Below are the code and all the weights of a small trained network. Each question names an input and a target symbol and asks about switching units off, where a switched-off unit gives its printed mean instead of its output.

import numpy as np


def w(rows, s, z=0):
    codes = np.array(rows[::2]) - 128.0
    scale = np.full(codes.shape[1], s)
    scale[-1] = z or s
    return codes * scale


def f(y):
    return y / 2 * (1 + np.tanh(0.7978845608 * (y + 0.044715 * y**3)))


def softmax(a):
    e = np.exp(a - a.max(-1, keepdims=True))
    return e / e.sum(-1, keepdims=True)


def log_softmax(a):
    a = a - a.max(-1, keepdims=True)
    return a - np.log(np.exp(a).sum(-1, keepdims=True))


def net(x, mask):
    ids = ['ΓΘΨΩημξτ'.index(c) for c in x.split()]
    T = len(ids)
    res = E[ids] + P[:T]
    u = 0
    for l in range(3):
        q, k, v = (res @ M[l].T for M in (Q, K, V))
        z = softmax(np.where(np.tri(T) > 0, q @ k.T / 3**0.5, -1e9)) @ v
        res = res + np.where(mask[u], z, O[l][:, -1]) @ O[l][:, :-1]
        u += 1
        y = f(res @ A[l][:, :-1].T + A[l][:, -1])
        res = res + np.where(mask[u : u + 8], y, B[l][:, -1]) @ B[l][:, :-1]
        u += 8
    return log_softmax(res[-1] @ U[:, :-1].T + U[:, -1])


Q, K, V, O, A, B = {}, {}, {}, {}, {}, {}
E = w([
[96,117,146,110,139,85,111],'Γ',
[98,226,160,125,132,86,169],'Θ',
[78,170,178,125,62,68,92],'Ψ',
[119,103,152,57,79,57,161],'Ω',
[118,138,103,193,251,124,171],'η',
[194,147,170,109,160,150,81],'μ',
[99,133,127,70,160,143,202],'ξ',
[165,72,128,143,145,116,81],'τ',
],0.014)
P = w([
[68,141,56,85,74,151,3],'0',
[174,160,93,217,111,85,186],'1',
[157,159,118,183,118,1,148],'2',
[168,143,177,110,133,90,114],'3',
[183,141,157,133,126,139,154],'4',
[173,132,153,123,120,110,166],'5',
[185,139,171,106,117,144,161],'6',
[188,129,152,130,115,158,170],'7',
[182,125,164,131,128,154,151],'8',
[144,119,175,105,133,34,76],'9',
[175,112,167,119,130,133,138],'10',
[166,111,147,129,120,122,141],'11',
[167,118,164,127,125,114,149],'12',
],0.0081)
Q[0] = w([
[81,133,158,157,131,178,51],'0.h0',
[147,168,227,56,163,1,199],'0.h0',
[128,155,117,65,102,146,77],'0.h0',
],0.0052)
K[0] = w([
[173,146,149,173,107,74,135],'0.h0',
[153,3,185,144,179,223,90],'0.h0',
[80,150,68,167,116,128,216],'0.h0',
],0.0066)
V[0] = w([
[212,94,135,156,72,117,38],'0.h0',
[100,22,2,76,113,117,142],'0.h0',
[231,97,69,194,198,121,150],'0.h0',
],0.0057)
O[0] = w([
[254,94,152,125,94,196,69,82],'0.h0',
[90,104,103,26,114,177,112,5],'0.h0',
[150,108,37,101,129,116,139,87],'0.h0',
],0.0095,0.0022)
A[0] = w([
[34,186,153,79,164,61,254,217],'0.n0',
[146,147,104,74,7,130,67,127],'0.n1',
[103,169,157,120,118,110,82,109],'0.n2',
[77,157,105,124,192,80,105,139],'0.n3',
[107,159,173,69,174,139,159,161],'0.n4',
[233,172,122,100,135,128,161,215],'0.n5',
[105,62,143,119,143,51,73,253],'0.n6',
[185,174,48,131,146,130,195,184],'0.n7',
],0.0064,0.0046)
B[0] = w([
[175,151,170,136,176,134,186,248],'0.n0',
[83,63,153,169,61,146,98,128],'0.n1',
[129,125,85,165,85,127,171,137],'0.n2',
[126,179,91,80,179,198,131,148],'0.n3',
[173,108,126,129,131,133,185,161],'0.n4',
[164,72,183,149,243,2,50,180],'0.n5',
[191,92,194,156,168,240,187,169],'0.n6',
[133,88,179,68,224,113,44,158],'0.n7',
],0.0065,0.011)
Q[1] = w([
[187,154,159,153,150,94,140],'1.h0',
[171,134,220,141,159,139,254],'1.h0',
[228,115,198,220,170,87,123],'1.h0',
],0.005)
K[1] = w([
[99,138,68,41,151,133,77],'1.h0',
[90,218,72,126,111,236,36],'1.h0',
[21,148,93,124,81,255,49],'1.h0',
],0.006)
V[1] = w([
[135,193,117,156,96,77,194],'1.h0',
[232,81,181,105,2,72,150],'1.h0',
[76,63,140,66,49,178,117],'1.h0',
],0.0074)
O[1] = w([
[87,152,79,246,26,143,255,107],'1.h0',
[96,49,115,93,126,17,176,1],'1.h0',
[44,146,241,60,110,125,96,179],'1.h0',
],0.0054,0.0041)
A[1] = w([
[200,55,187,200,120,96,126,155],'1.n0',
[79,160,80,185,120,140,187,106],'1.n1',
[181,140,102,166,112,141,87,186],'1.n2',
[144,179,114,184,134,1,110,254],'1.n3',
[234,164,113,153,119,206,186,166],'1.n4',
[58,132,162,80,156,123,81,102],'1.n5',
[94,124,171,149,26,109,70,62],'1.n6',
[81,111,154,187,69,184,31,244],'1.n7',
],0.0061,0.0026)
B[1] = w([
[102,191,192,92,95,67,105,221],'1.n0',
[153,138,126,132,10,175,205,159],'1.n1',
[139,92,172,165,157,98,104,150],'1.n2',
[135,85,183,94,86,207,97,223],'1.n3',
[69,46,40,205,194,100,97,254],'1.n4',
[124,137,3,97,178,120,209,175],'1.n5',
[81,114,190,182,117,199,159,127],'1.n6',
[141,48,37,125,146,146,116,133],'1.n7',
],0.0057,0.0081)
Q[2] = w([
[131,4,206,67,190,155,216],'2.h0',
[128,123,126,55,244,63,91],'2.h0',
[163,78,160,196,141,227,116],'2.h0',
],0.0046)
K[2] = w([
[94,91,112,72,129,232,165],'2.h0',
[38,69,132,96,157,211,203],'2.h0',
[154,152,104,2,152,180,184],'2.h0',
],0.0061)
V[2] = w([
[69,172,166,12,163,246,84],'2.h0',
[180,2,96,231,126,158,89],'2.h0',
[89,221,83,169,60,81,202],'2.h0',
],0.005)
O[2] = w([
[124,147,96,212,107,3,191,255],'2.h0',
[53,214,89,46,116,204,88,135],'2.h0',
[85,84,182,82,171,167,121,43],'2.h0',
],0.0079,0.0043)
A[2] = w([
[83,58,136,147,162,182,82,231],'2.n0',
[228,121,211,171,161,117,97,191],'2.n1',
[142,55,169,39,73,123,173,138],'2.n2',
[188,176,3,104,124,151,103,3],'2.n3',
[157,204,228,179,191,162,89,163],'2.n4',
[185,140,83,126,163,180,97,114],'2.n5',
[146,31,103,160,234,108,199,61],'2.n6',
[83,100,128,177,90,62,122,96],'2.n7',
],0.0061,0.0034)
B[2] = w([
[204,81,100,112,63,144,175,163],'2.n0',
[137,184,118,108,76,163,99,248],'2.n1',
[91,180,192,122,223,157,137,134],'2.n2',
[47,104,254,168,174,133,56,131],'2.n3',
[71,179,83,82,64,206,151,240],'2.n4',
[156,138,156,75,242,160,137,148],'2.n5',
[176,111,165,139,94,170,90,203],'2.n6',
[172,111,94,57,172,234,110,156],'2.n7',
],0.0068,0.012)
U = w([
[95,97,3,102,105,82,172,82],'Γ',
[162,167,114,111,102,131,243,253],'Θ',
[100,122,177,236,28,132,186,123],'Ψ',
[106,89,116,52,59,170,198,101],'Ω',
[12,108,214,115,131,114,145,50],'η',
[202,90,154,83,99,121,87,127],'μ',
[161,56,151,142,200,108,210,169],'ξ',
[101,151,147,129,108,132,79,55],'τ',
],0.0054,0.0025)

Each question gives the input, a string of symbols that net reads in full, and the target symbol t.
The units are the heads (3 rows each of Q, K, V and O) and the neurons (one row each of A and B). Each row of codes is followed by its name. A weight is (code - 128) times the scale printed after its matrix; where a second scale follows, it is the last column's (O, A, B and U).
mask holds one flag per unit, layer by layer, with each layer's heads first. A switched-off unit (its flag False) gives its mean, the last column of its rows in O or B, instead of its output. The means were averaged over made-up inputs and are rounded, as every weight is.
A unit's drop is (log p(t) with every unit on - log p(t) with that unit switched off) / (log p(t) with every unit on - log p(t) with every unit switched off).
The circuit of an input: a set's keep is (log p(t) with only the set's units on - log p(t) with every unit switched off) / (log p(t) with every unit on - log p(t) with every unit switched off). Starting from the 12 units with the biggest drops (on a tie, the unit counted first), units are removed one at a time, each time the one whose removal leaves the highest keep (on an exact tie, the one counted first), for as long as the keep stays at least 0.8.
circuit, biggest first: the units of the circuit, biggest drop first
unit that matters most: the unit with the biggest drop
k most important neurons of layer l: the k neurons of layer l with the biggest drops, biggest first
input ξ Γ ξ Θ Θ η, target Ψ: circuit, biggest first -> 2.h0, 0.h0, 2.n6, 1.h0
input ξ Θ Ψ ξ Θ τ, target Ψ: circuit, biggest first -> 0.h0, 2.h0, 1.h0
input ξ Θ μ Ψ Θ Ψ Θ Θ, target Ψ: circuit, biggest first -> 0.h0, 2.h0, 1.h0, 0.n5
input Ω μ Ω Θ ξ Γ, target ξ: circuit, biggest first -> 1.h0, 0.h0, 2.h0, 2.n4
input Θ Γ τ μ Θ Θ ξ Γ Θ Ψ, target Ω: circuit, biggest first -> 2.h0, 1.h0, 1.n4, 0.n5
input μ μ η Θ Θ Ψ ξ, target μ: unit that matters most -> 1.h0
input ξ Θ Ψ Ψ ξ Θ μ, target Ψ: circuit, biggest first -> 0.h0, 2.h0, 1.h0
input μ ξ Ω, target μ: circuit, biggest first -> 0.h0, 1.h0, 2.h0
input Θ Γ Ω η, target Ω: 2 most important neurons of layer 2 -> 2.n0, 2.n4
input μ μ Θ τ ξ, target μ: circuit, biggest first -> 0.h0, 1.h0, 0.n5, 2.n6
input ξ Θ μ, target Ψ: circuit, biggest first -> 2.h0, 0.h0, 1.h0
input μ Ψ Ω, target μ: circuit, biggest first -> 0.h0, 1.h0
input Ω μ Ω ξ μ Θ Ω μ μ μ Γ ξ, target ξ: circuit, biggest first -> 1.h0, 2.n4, 2.h0, 0.h0
input τ τ Γ, target Γ: circuit, biggest first -> 2.h0, 1.h0, 0.h0, 0.n0
input Ψ Θ Θ Θ, target η: 3 most important neurons of layer 1 -> 1.n3, 1.n7, 1.n5
input Ω Ψ ξ Θ Ω ξ Γ, target ξ: circuit, biggest first -> 1.h0, 0.h0, 2.h0, 2.n4
input Ω Θ Ψ Γ Ψ μ η Θ Ω, target ξ: circuit, biggest first -> 1.h0, 2.h0, 2.n4, 0.h0
input τ η ξ, target Γ: unit that matters most -> 2.h0
input Ω Γ μ μ τ Θ Θ Θ η Θ Θ Ω, target ξ: 2 most important neurons of layer 0 -> 0.n5, 0.n1
input Ω τ μ η Θ Θ, target ξ: 3 most important neurons of layer 0 -> 0.n5, 0.n1, 0.n7
input μ Γ Γ Θ ξ Θ μ μ η, target μ: most important neuron of layer 2 -> 2.n6
input η τ ξ Γ Θ Ω η, target τ: 2 most important neurons of layer 0 -> 0.n3, 0.n7
input Ψ Ω Ψ ξ Θ μ Γ, target η: 2 most important neurons of layer 0 -> 0.n1, 0.n2
input Ψ Γ τ Θ Θ, target η: 2 most important neurons of layer 0 -> 0.n5, 0.n2
input η ξ ξ μ, target τ: 3 most important neurons of layer 0 -> 0.n3, 0.n7, 0.n0
input Θ Γ Ψ Ω ξ Θ ξ μ, target Ω: 2 most important neurons of layer 2 -> 2.n4, 2.n0
input Ω Ω Θ ξ Γ Θ Θ η Θ Θ ξ ξ ξ, target ξ: 2 most important neurons of layer 2 -> 2.n4, 2.n1
